What each symbol does to the points:
pir k dum
pir d dad
pir a gub
pir w vep
pir y tol
rez g tal
rez k vok
rez d dup
rez a bur
rez w des
rez y fam
bek g dum
bek d pep
bek a gab
bek w las
bek y vul
fam g dad
fam k pep
fam d dum
fam a gis
fam w mab
fam y pum
dup g bef
dup k zel
dup d rez
dup a vuf
dup w dit
dup y dum
rul g dit
rul d tuf
rul a zel
rul w bav
rul y las
des g ked
des k tuf
des d dit
des a rez
des w bur
des y mab
ver g fif
ver k rut
ver d dig
ver a muk
ver w pum
ver y bur
bef k dup
bef d tal
bef a mib
bef w vib
bef y pir
pum g zem
pum k tef
pum d vis
pum a ver
pum w muk
pum y rez
rut g ver
rut d suv
rut a paf
rut w tef
rut y zom
fuv k mab
fuv d vep
fuv a dad
fuv w vot
fuv y vas
zel g dup
zel d vok
zel a bav
zel w rul
zel y bek
dig g mov
dig k suv
dig d ver
dig a siv
dig w vis
dig y vuf
pep g fam
pep d bek
pep a fev
pep w nur
pep y tef
dum g pir
dum k bek
dum d fam
dum a sab
dum w fut
dum y vis
mab g fuv
mab k nur
mab d fut
mab a fam
mab w gis
mab y muk
vis g tol
vis k vul
vis d pum
vis a dig
vis w siv
vis y dup
tuf g des
tuf d rul
tuf a vok
tuf w zom
tuf y nur
ked k des
ked d vib
ked a tal
ked w vik
ked y fuv
dad k fam
dad d pir
dad a vot
dad w fuv
dad y zem
bav g vuf
bav d zom
bav a rul
bav w zel
bav y gab
mov k dig
mov d fif
mov a rad
mov w tol
mov y mib
fev g gis
fev d gab
fev a nur
fev w pep
fev y rut
mib k vuf
mib d vik
mib a vib
mib w bef
mib y gub
fif k ver
fif d mov
fif a vas
fif w zem
fif y vik
muk g vas
muk k paf
muk d siv
muk a pum
muk w ver
muk y des
rad k siv
rad d vas
rad a tol
rad w mov
rad y vib
gub k sab
gub d vot
gub a vep
gub w pir
gub y mov
nur g mab
nur d las
nur a pep
nur w fev
nur y paf
sab g gub
sab k gab
sab d gis
sab a fut
sab w dum
sab y dig
vik k bur
vik d mib
vik a ked
vik w tal
vik y vot
vuf g mib
vuf k bav
vuf d bur
vuf a dit
vuf w dup
vuf y sab
vul g vis
vul d tef
vul a suv
vul w pud
vul y zel
tal k rez
tal d bef
tal a vik
tal w ked
tal y dad
vas k muk
vas d rad
vas a zem
vas w fif
vas y ked
bur g vik
bur k zom
bur d vuf
bur a des
bur w rez
bur y gis
fut g vep
fut k las
fut d mab
fut a dum
fut w sab
fut y siv
dit g vib
dit k rul
dit d des
dit a dup
dit w vuf
dit y fut
vib k dit
vib d ked
vib a bef
vib w mib
vib y vep
pud g siv
pud d paf
pud a vul
pud w suv
pud y rul
gab g sab
gab d fev
gab a las
gab w bek
gab y suv
vok g rez
vok d zel
vok a zom
vok w tuf
vok y pep
vep k fut
vep d fuv
vep a pir
vep w gub
vep y rad
tef g pum
tef d vul
tef a rut
tef w paf
tef y vok
tol k vis
tol d zem
tol a mov
tol w rad
tol y bef
suv g dig
suv d rut
suv a pud
suv w vul
suv y bav
siv g rad
siv k pud
siv d muk
siv a vis
siv w dig
siv y dit
zem k pum
zem d tol
zem a fif
zem w vas
zem y tal
paf g muk
paf d pud
paf a tef
paf w rut
paf y tuf
zom g bur
zom d bav
zom a tuf
zom w vok
zom y fev
gis g vot
gis k fev
gis d sab
gis a mab
gis w fam
gis y ver
vot k gis
vot d gub
vot a fuv
vot w dad
vot y fif
las g fut
las d nur
las a bek
las w gab
las y pud

In the rows, 50 means zero.

The rows follow the links: the fewer symbols apart two points are, the more alike their rows tend to be.

Each row is also shifted at random along 6 hidden directions that mean nothing.

One row for each point, in no order:
Each row stands for one point.
r1: [ 39,  54,  58,  41,  64,  43,  51,  52,  45,  55,  45,  54,  58,  53,  44,  48,  45,  53,  51,  38,  61,  49,  58,  56,  57,  55,  54,  43,  39,  42,  45,  48,  33,  51,  44,  57,  62,  33,  52,  49,  38]
r2: [ 53,  38,  54,  49,  57,  42,  48,  82,  47,  43,  54,  54,  62,  48,  54,  47,  51,  44,  61,  54,  51,  50,  38,  46,  32,  52,  45,  38,  47,  69,  48,  59,  50,  41,  51,  63,  16,  54,  50,  60,  47]
r3: [ 68,  59,  32,  55,  52,  57,  55,  42,  54,  50,  55,  52,  44,  44,  55,  63,  48,  50,  55,  37,  57,  48,  34,  52,  71,  47,  70,  44,  53,  40,  51,  47,  67,  51,  63,  56,  53,  48,  50,  56,  65]
r4: [ 47,  47,  52,  38,  59,  43,  52,  40,  48,  43,  46,  55,  53,  44,  42,  61,  42,  54,  59,  54,  42,  50,  53,  60,  58,  48,  52,  52,  46,  45,  41,  48,  53,  53,  64,  47,  65,  28,  48,  53,  49]
r5: [ 53,  48,  58,  59,  43,  48,  52,  39,  36,  51,  48,  34,  61,  63,  48,  62,  56,  50,  45,  36,  69,  68,  55,  52,  48,  51,  46,  51,  67,  24,  45,  49,  49,  60,  32,  50,  63,  64,  50,  49,  67]
r6: [ 33,  46,  61,  52,  40,  54,  55,  58,  55,  53,  48,  45,  40,  49,  55,  46,  59,  47,  42,  56,  47,  50,  48,  43,  54,  56,  49,  47,  48,  39,  62,  56,  47,  49,  48,  47,  49,  53,  49,  62,  47]
r7: [ 34,  39,  59,  44,  55,  45,  51,  52,  48,  38,  46,  55,  57,  50,  45,  56,  51,  46,  54,  55,  48,  59,  69,  46,  28,  46,  49,  42,  45,  52,  47,  46,  50,  45,  48,  47,  40,  42,  48,  53,  54]
r8: [ 31,  55,  36,  44,  60,  54,  41,  38,  55,  47,  48,  52,  56,  51,  45,  50,  41,  50,  50,  60,  55,  39,  49,  54,  38,  59,  59,  46,  57,  67,  51,  47,  59,  45,  58,  57,  42,  52,  50,  43,  56]
r9: [ 49,  55,  40,  57,  42,  52,  46,  48,  56,  43,  49,  56,  49,  47,  54,  58,  58,  42,  54,  59,  46,  43,  33,  42,  45,  51,  58,  41,  66,  49,  57,  42,  61,  59,  54,  57,  44,  57,  52,  60,  62]
r10: [ 61,  60,  51,  53,  31,  52,  47,  36,  47,  50,  46,  48,  47,  58,  47,  45,  52,  49,  40,  59,  41,  53,  68,  41,  26,  40,  43,  63,  55,  66,  56,  41,  54,  52,  38,  39,  51,  58,  52,  36,  50]
r11: [ 35,  46,  58,  46,  49,  52,  44,  53,  49,  62,  51,  36,  52,  61,  49,  37,  55,  57,  36,  46,  59,  52,  52,  55,  53,  65,  41,  61,  53,  48,  52,  60,  37,  45,  41,  49,  55,  59,  49,  42,  46]
r12: [ 36,  52,  45,  58,  48,  54,  56,  49,  58,  37,  45,  48,  49,  41,  55,  53,  40,  43,  54,  71,  45,  35,  44,  38,  39,  54,  57,  43,  48,  76,  63,  48,  73,  34,  64,  58,  35,  47,  43,  61,  58]
r13: [ 36,  46,  49,  55,  47,  56,  50,  50,  53,  51,  47,  56,  49,  52,  53,  47,  60,  41,  50,  47,  51,  48,  52,  40,  43,  47,  55,  40,  54,  38,  55,  43,  40,  52,  41,  48,  51,  55,  53,  55,  56]
r14: [  7,  50,  56,  49,  51,  41,  46,  53,  55,  35,  57,  33,  59,  46,  57,  65,  41,  49,  45,  76,  55,  54,  22,  43,  43,  70,  47,  39,  68,  47,  60,  54,  69,  49,  54,  66,  38,  50,  38,  66,  56]
r15: [ 49,  36,  55,  54,  35,  64,  56,  53,  47,  58,  43,  47,  38,  59,  48,  46,  55,  48,  46,  57,  54,  43,  62,  58,  47,  61,  42,  65,  51,  51,  54,  57,  58,  48,  51,  42,  58,  59,  43,  53,  55]
r16: [ 71,  56,  54,  50,  61,  39,  50,  68,  44,  55,  50,  59,  66,  56,  52,  43,  50,  50,  57,  27,  62,  48,  46,  45,  44,  43,  57,  32,  45,  58,  48,  47,  30,  49,  35,  65,  33,  51,  59,  48,  42]
r17: [ 21,  51,  54,  42,  56,  43,  44,  40,  64,  39,  52,  44,  43,  37,  49,  56,  45,  60,  40,  66,  32,  57,  46,  43,  65,  50,  51,  52,  48,  36,  57,  50,  51,  47,  62,  41,  61,  38,  50,  55,  43]
r18: [ 45,  46,  44,  41,  54,  51,  48,  52,  58,  49,  60,  50,  38,  39,  53,  50,  47,  56,  54,  64,  35,  47,  31,  67,  72,  54,  45,  57,  52,  38,  47,  58,  54,  54,  74,  46,  59,  46,  46,  55,  46]
r19: [ 38,  44,  63,  46,  40,  40,  54,  78,  51,  56,  59,  57,  39,  46,  64,  46,  50,  47,  54,  64,  41,  50,  37,  48,  53,  62,  41,  37,  38,  45,  53,  60,  50,  60,  56,  57,  33,  40,  42,  69,  24]
r20: [ 72,  40,  56,  39,  47,  48,  56,  51,  36,  54,  50,  57,  43,  55,  44,  49,  49,  51,  57,  43,  45,  59,  80,  66,  47,  43,  42,  66,  29,  51,  32,  55,  50,  53,  53,  38,  58,  39,  42,  39,  38]
r21: [ 32,  49,  52,  47,  52,  43,  50,  41,  49,  32,  50,  47,  60,  47,  46,  66,  45,  48,  53,  64,  47,  60,  48,  51,  40,  47,  51,  46,  60,  44,  52,  43,  61,  51,  53,  51,  51,  43,  49,  56,  59]
r22: [ 49,  50,  39,  52,  60,  56,  41,  63,  49,  58,  44,  53,  62,  61,  49,  41,  64,  45,  52,  34,  67,  41,  33,  51,  48,  58,  58,  39,  70,  53,  52,  50,  31,  53,  40,  64,  41,  70,  60,  55,  60]
r23: [ 58,  52,  52,  58,  54,  58,  59,  41,  48,  52,  47,  43,  48,  52,  44,  53,  53,  54,  44,  27,  68,  53,  58,  46,  69,  44,  63,  50,  46,  34,  52,  46,  51,  42,  43,  46,  62,  54,  52,  51,  65]
r24: [ 31,  58,  40,  41,  45,  49,  45,  45,  58,  47,  66,  51,  38,  43,  57,  56,  44,  53,  47,  63,  46,  61,  45,  51,  61,  55,  58,  42,  45,  44,  54,  52,  68,  55,  69,  56,  49,  41,  43,  51,  47]
r25: [ 72,  40,  56,  60,  36,  57,  56,  46,  30,  59,  41,  43,  57,  71,  48,  56,  54,  41,  52,  44,  64,  52,  62,  60,  26,  53,  33,  68,  66,  52,  43,  51,  51,  55,  28,  44,  56,  69,  46,  40,  63]
r26: [ 68,  65,  42,  52,  55,  49,  47,  44,  53,  52,  50,  50,  55,  52,  47,  42,  45,  54,  47,  42,  56,  48,  55,  41,  47,  41,  58,  49,  47,  72,  51,  47,  53,  43,  45,  53,  41,  55,  56,  38,  50]
r27: [ 51,  33,  50,  57,  58,  58,  58,  49,  51,  39,  45,  44,  54,  43,  46,  59,  58,  49,  50,  44,  55,  51,  52,  45,  52,  47,  59,  49,  50,  49,  53,  52,  59,  37,  56,  43,  45,  59,  49,  63,  72]
r28: [ 49,  45,  50,  55,  54,  41,  50,  61,  48,  36,  55,  42,  57,  42,  55,  61,  44,  51,  60,  67,  45,  50,  25,  51,  45,  56,  43,  44,  56,  59,  49,  56,  66,  43,  58,  59,  31,  51,  45,  59,  54]
r29: [ 47,  42,  60,  63,  51,  49,  66,  55,  43,  50,  49,  39,  48,  47,  58,  66,  50,  44,  57,  40,  59,  45,  33,  48,  67,  55,  50,  43,  55,  23,  51,  49,  49,  49,  42,  55,  60,  45,  46,  68,  54]
r30: [ 47,  48,  47,  57,  53,  55,  55,  63,  56,  60,  48,  58,  44,  43,  56,  39,  49,  43,  55,  41,  50,  38,  48,  40,  51,  47,  52,  38,  36,  57,  54,  43,  34,  44,  44,  48,  40,  47,  52,  52,  39]
r31: [ 24,  44,  46,  53,  43,  63,  49,  34,  54,  49,  52,  33,  44,  51,  53,  54,  43,  46,  44,  69,  47,  38,  31,  57,  51,  67,  39,  65,  67,  41,  52,  51,  58,  50,  53,  48,  66,  58,  37,  50,  60]
r32: [ 31,  36,  45,  44,  47,  54,  46,  54,  53,  43,  53,  58,  50,  47,  49,  46,  57,  47,  51,  56,  44,  57,  64,  44,  28,  47,  53,  47,  48,  57,  49,  55,  51,  48,  57,  44,  35,  55,  50,  51,  57]
r33: [ 47,  61,  58,  51,  56,  37,  56,  42,  52,  55,  51,  48,  46,  37,  51,  45,  32,  56,  52,  47,  40,  48,  54,  42,  66,  41,  43,  49,  28,  41,  47,  37,  32,  49,  42,  46,  68,  21,  45,  43,  20]
r34: [ 56,  58,  59,  54,  34,  44,  48,  42,  43,  57,  53,  45,  44,  55,  57,  49,  44,  52,  47,  61,  41,  59,  58,  47,  44,  46,  30,  64,  50,  46,  47,  46,  47,  63,  37,  44,  59,  42,  46,  34,  31]
r35: [ 74,  59,  39,  67,  48,  57,  51,  48,  52,  52,  47,  52,  56,  51,  55,  54,  52,  43,  55,  42,  53,  40,  30,  41,  50,  42,  51,  47,  63,  52,  53,  40,  48,  51,  45,  52,  49,  64,  56,  46,  63]
r36: [ 62,  46,  47,  52,  50,  54,  46,  38,  47,  43,  42,  43,  55,  52,  42,  57,  54,  55,  48,  58,  49,  49,  50,  57,  46,  46,  48,  68,  67,  58,  50,  49,  60,  48,  55,  44,  62,  66,  52,  46,  71]
r37: [ 76,  60,  44,  39,  51,  48,  41,  62,  53,  55,  52,  63,  46,  56,  46,  38,  54,  56,  51,  54,  51,  44,  45,  59,  51,  56,  59,  50,  47,  76,  54,  58,  65,  53,  68,  65,  35,  49,  53,  53,  43]
r38: [ 55,  62,  48,  51,  38,  48,  47,  40,  53,  52,  59,  38,  40,  53,  52,  55,  53,  63,  33,  53,  52,  63,  40,  53,  71,  52,  47,  58,  59,  28,  56,  57,  63,  59,  54,  49,  61,  53,  47,  52,  52]
r39: [ 46,  47,  46,  43,  44,  54,  50,  61,  53,  49,  54,  55,  41,  56,  49,  46,  61,  51,  42,  51,  56,  58,  61,  50,  44,  57,  61,  44,  41,  56,  56,  60,  72,  48,  62,  56,  35,  55,  46,  59,  57]
r40: [ 48,  45,  56,  58,  44,  59,  62,  36,  50,  57,  45,  42,  41,  48,  49,  44,  46,  49,  42,  43,  50,  46,  74,  44,  57,  42,  47,  59,  34,  44,  50,  44,  47,  39,  40,  35,  64,  50,  44,  43,  46]
r41: [ 35,  63,  58,  46,  65,  38,  40,  48,  50,  54,  50,  43,  64,  52,  50,  48,  41,  59,  50,  51,  53,  47,  35,  54,  56,  56,  45,  48,  60,  46,  49,  46,  27,  52,  38,  62,  56,  43,  54,  45,  35]
r42: [ 53,  52,  45,  49,  61,  51,  53,  33,  56,  33,  42,  54,  50,  37,  42,  57,  43,  52,  52,  52,  44,  50,  67,  46,  54,  34,  65,  50,  38,  62,  50,  41,  63,  33,  63,  43,  56,  37,  52,  44,  60]
r43: [ 31,  38,  49,  49,  40,  62,  50,  59,  53,  61,  54,  44,  36,  53,  60,  43,  53,  44,  49,  61,  47,  41,  40,  58,  54,  69,  39,  56,  53,  44,  52,  59,  48,  52,  56,  49,  52,  54,  39,  57,  45]
r44: [ 58,  61,  51,  56,  53,  39,  48,  55,  46,  52,  53,  40,  65,  57,  53,  51,  41,  53,  51,  48,  57,  50,  30,  47,  45,  51,  42,  46,  60,  56,  48,  49,  47,  47,  36,  62,  40,  53,  50,  44,  45]
r45: [ 56,  55,  51,  42,  40,  48,  48,  57,  56,  57,  52,  57,  32,  49,  52,  38,  48,  51,  52,  69,  33,  36,  49,  58,  56,  57,  49,  58,  36,  68,  58,  53,  61,  53,  68,  53,  49,  37,  43,  56,  28]
r46: [ 48,  47,  39,  52,  60,  52,  48,  42,  55,  40,  49,  49,  56,  37,  48,  55,  45,  49,  53,  57,  45,  49,  43,  45,  44,  43,  56,  49,  53,  60,  47,  44,  56,  42,  56,  47,  42,  53,  52,  47,  61]
r47: [ 31,  49,  47,  42,  46,  54,  48,  48,  52,  59,  60,  49,  39,  51,  57,  39,  50,  56,  41,  46,  50,  63,  59,  48,  54,  54,  48,  50,  39,  38,  49,  54,  42,  54,  47,  43,  54,  52,  46,  40,  41]
r48: [ 42,  42,  48,  54,  67,  48,  49,  57,  55,  49,  48,  50,  57,  38,  52,  45,  54,  51,  53,  36,  49,  45,  46,  40,  55,  40,  54,  40,  45,  47,  47,  46,  22,  39,  42,  45,  49,  53,  60,  51,  48]
r49: [ 38,  48,  55,  52,  47,  53,  53,  25,  42,  43,  40,  43,  53,  52,  43,  63,  33,  46,  52,  60,  50,  47,  67,  55,  38,  54,  44,  62,  55,  47,  46,  37,  60,  50,  46,  44,  71,  39,  42,  44,  55]
r50: [ 53,  36,  48,  44,  61,  57,  48,  44,  50,  37,  33,  64,  56,  51,  33,  53,  60,  44,  55,  40,  55,  46,  74,  54,  38,  43,  67,  48,  49,  63,  51,  48,  50,  43,  53,  45,  54,  53,  58,  56,  69]
r51: [ 44,  48,  46,  57,  55,  54,  51,  58,  50,  61,  58,  39,  47,  52,  61,  46,  52,  55,  41,  35,  59,  51,  33,  48,  65,  54,  46,  45,  51,  32,  47,  53,  35,  46,  40,  49,  52,  61,  50,  49,  47]
r52: [ 41,  50,  41,  44,  47,  50,  45,  40,  58,  40,  57,  50,  44,  41,  50,  55,  50,  51,  47,  59,  38,  57,  56,  50,  48,  45,  50,  52,  52,  45,  47,  49,  57,  53,  60,  39,  54,  50,  50,  44,  55]
r53: [ 69,  41,  57,  45,  35,  55,  58,  33,  42,  53,  54,  45,  31,  54,  44,  50,  58,  60,  36,  42,  43,  71,  93,  55,  54,  33,  40,  77,  34,  31,  37,  54,  52,  54,  47,  20,  72,  51,  46,  33,  51]
r54: [ 48,  34,  44,  51,  56,  60,  41,  58,  47,  48,  45,  49,  63,  55,  45,  44,  58,  45,  54,  51,  53,  45,  47,  53,  30,  52,  42,  53,  66,  61,  43,  55,  33,  48,  40,  48,  38,  73,  58,  45,  62]

Some points, each with its row:
mab r41
rul r43
fuv r37
rut r52
dig r7
mov r53
dad r26
pep r3
tal r12
fev r24
rez r33
pum r28
suv r32
las r22
muk r4
paf r18
vul r48
gis r14
siv r20
pud r54

Row, symbols taken left to right, then the row they reach:
r34 a g d d: r45
r1 a g a: r39
r16 g d k: r44
r10 k w k d: r30
r35 d y d y: r46
r6 a a w: r15
r49 k a y w: r8
r27 d d y: r40
r31 g d w: r19
r2 g d w: r36
r42 d w: r50
r25 k d a a: r9
r5 g k k: r47
r38 k g k y: r21
r11 y d a a: r17

